Here is a tiny trained network, its code and every weight. The questions are about switching its units off for an input and a class, where a switched-off unit gives its printed mean instead of its output.

import numpy as np


def w(rows, s, z=0):
    codes = np.array(rows[::2]) - 128.0
    scale = np.full(codes.shape[1], s)
    scale[-1] = z or s
    return codes * scale


def f(y):
    return y / 2 * (1 + np.tanh(0.7978845608 * (y + 0.044715 * y**3)))


def log_softmax(a):
    a = a - a.max(-1, keepdims=True)
    return a - np.log(np.exp(a).sum(-1, keepdims=True))


def net(x, mask):
    res = np.array(x, float).reshape(1, 7) / 4 @ E
    y = f(res @ A[0][:, :-1].T + A[0][:, -1])
    res = res + np.where(mask, y, B[0][:, -1]) @ B[0][:, :-1]
    return log_softmax(res[-1] @ U[:, :-1].T + U[:, -1])


A, B = {}, {}
E = w([
[131,137,8,187,109,127],'x0',
[106,91,111,211,171,35],'x1',
[170,178,65,109,254,168],'x2',
[82,65,110,121,190,158],'x3',
[39,93,65,61,84,145],'x4',
[211,20,99,104,119,95],'x5',
[115,64,105,235,116,247],'x6',
],0.007)
A[0] = w([
[134,140,162,148,176,150,189],'N0',
[111,80,117,74,135,191,184],'N1',
[166,182,116,161,233,138,117],'N2',
[87,121,13,140,126,137,152],'N3',
[73,41,149,202,107,63,105],'N4',
[209,109,100,148,91,94,130],'N5',
[106,194,135,88,110,61,166],'N6',
[82,112,49,139,122,139,166],'N7',
[90,217,162,55,114,72,145],'N8',
[139,137,93,159,211,139,140],'N9',
[168,178,147,135,234,97,141],'N10',
[104,145,23,140,133,171,137],'N11',
[214,134,146,119,76,96,235],'N12',
[163,140,139,122,180,151,153],'N13',
[141,74,102,48,141,156,118],'N14',
[93,113,39,155,143,141,132],'N15',
[136,101,149,1,145,130,237],'N16',
[105,170,189,174,113,224,140],'N17',
[175,134,134,160,182,108,168],'N18',
[174,89,144,161,90,73,205],'N19',
[160,65,139,94,101,109,255],'N20',
],0.0098,0.004)
B[0] = w([
[58,161,104,145,134,133,193],'N0',
[123,77,135,108,128,204,202],'N1',
[112,158,50,134,180,152,245],'N2',
[200,116,75,127,85,118,233],'N3',
[98,64,137,188,119,21,217],'N4',
[209,180,172,190,118,161,202],'N5',
[146,182,153,82,102,41,207],'N6',
[186,97,89,134,77,114,210],'N7',
[138,174,169,2,62,33,233],'N8',
[123,122,50,135,161,121,213],'N9',
[67,209,76,106,230,100,254],'N10',
[177,135,52,101,94,166,225],'N11',
[184,189,206,138,157,163,239],'N12',
[93,143,110,137,173,156,191],'N13',
[142,66,138,69,166,183,184],'N14',
[182,93,63,136,108,121,214],'N15',
[130,100,192,52,167,165,247],'N16',
[36,167,152,153,30,222,240],'N17',
[113,181,114,185,191,119,212],'N18',
[148,150,199,183,136,99,219],'N19',
[139,101,217,152,169,145,219],'N20',
],0.0082,0.0066)
U = w([
[16,160,130,162,27,228,106],'0',
[128,195,162,1,87,42,93],'1',
[142,154,190,104,110,159,253],'2',
[109,35,160,53,172,203,85],'3',
[212,88,11,135,61,154,134],'4',
[55,28,138,207,110,33,115],'5',
[70,186,43,133,239,133,108],'6',
[197,162,170,199,139,133,98],'7',
],0.0082,0.007)

Each question gives the input, the list of numbers given to net, and the class t.
The units are the neurons (one row each of A and B). Each row of codes is followed by its name. A weight is (code - 128) times the scale printed after its matrix; where a second scale follows, it is the last column's (A, B and U).
mask holds one flag per neuron, in row order. A switched-off neuron (its flag False) gives its mean, the last column of its row in B, instead of its output. The means were averaged over made-up inputs and are rounded, as every weight is.
A unit's drop is (log p(t) with every unit on - log p(t) with that unit switched off) / (log p(t) with every unit on - log p(t) with every unit switched off).
The circuit of an input: a set's keep is (log p(t) with only the set's units on - log p(t) with every unit switched off) / (log p(t) with every unit on - log p(t) with every unit switched off). Starting from the 12 units with the biggest drops (on a tie, the unit counted first), units are removed one at a time, each time the one whose removal leaves the highest keep (on an exact tie, the one counted first), for as long as the keep stays at least 0.8.
circuit, biggest first: the units of the circuit, biggest drop first
k most important neurons: the k neurons with the biggest drops, biggest first
drop of u: that unit's drop, to one decimal
input [-5,0,-5,2,0,7,8], class 5: circuit, biggest first	[N4]
input [-8,-3,6,7,-2,5,-8], class 3: 3 most important neurons	[N16, N14, N1]
input [-8,6,0,5,6,3,-2], class 3: circuit, biggest first	[N16, N14]
input [-5,-2,5,-2,8,3,7], class 3: circuit, biggest first	[N14, N1]
input [8,4,-5,-1,0,0,-2], class 5: 3 most important neurons	[N4, N19, N2]
input [5,-3,-3,-4,-1,-7,-2], class 1: 2 most important neurons	[N8, N6]
input [-3,5,7,6,3,2,6], class 4: circuit, biggest first	[N15, N3]
input [7,6,-4,1,3,4,-8], class 5: 2 most important neurons	[N4, N10]
input [4,2,-6,-7,-2,6,4], class 7: 2 most important neurons	[N5, N12]
input [0,-7,7,-1,8,-8,1], class 0: 2 most important neurons	[N17, N1]
input [-8,-7,5,-4,-1,5,-1], class 3: 2 most important neurons	[N16, N14]
input [-8,5,-2,3,2,6,1], class 5: drop of N14	-0.1
input [-8,6,-2,-2,2,5,8], class 5: drop of N4	0.2
input [-7,1,2,-3,3,-5,2], class 0: drop of N3	0.1
input [0,-2,-5,-5,2,-8,0], class 1: drop of N6	0.3
input [-5,-7,3,1,8,2,-4], class 3: circuit, biggest first	[N14]
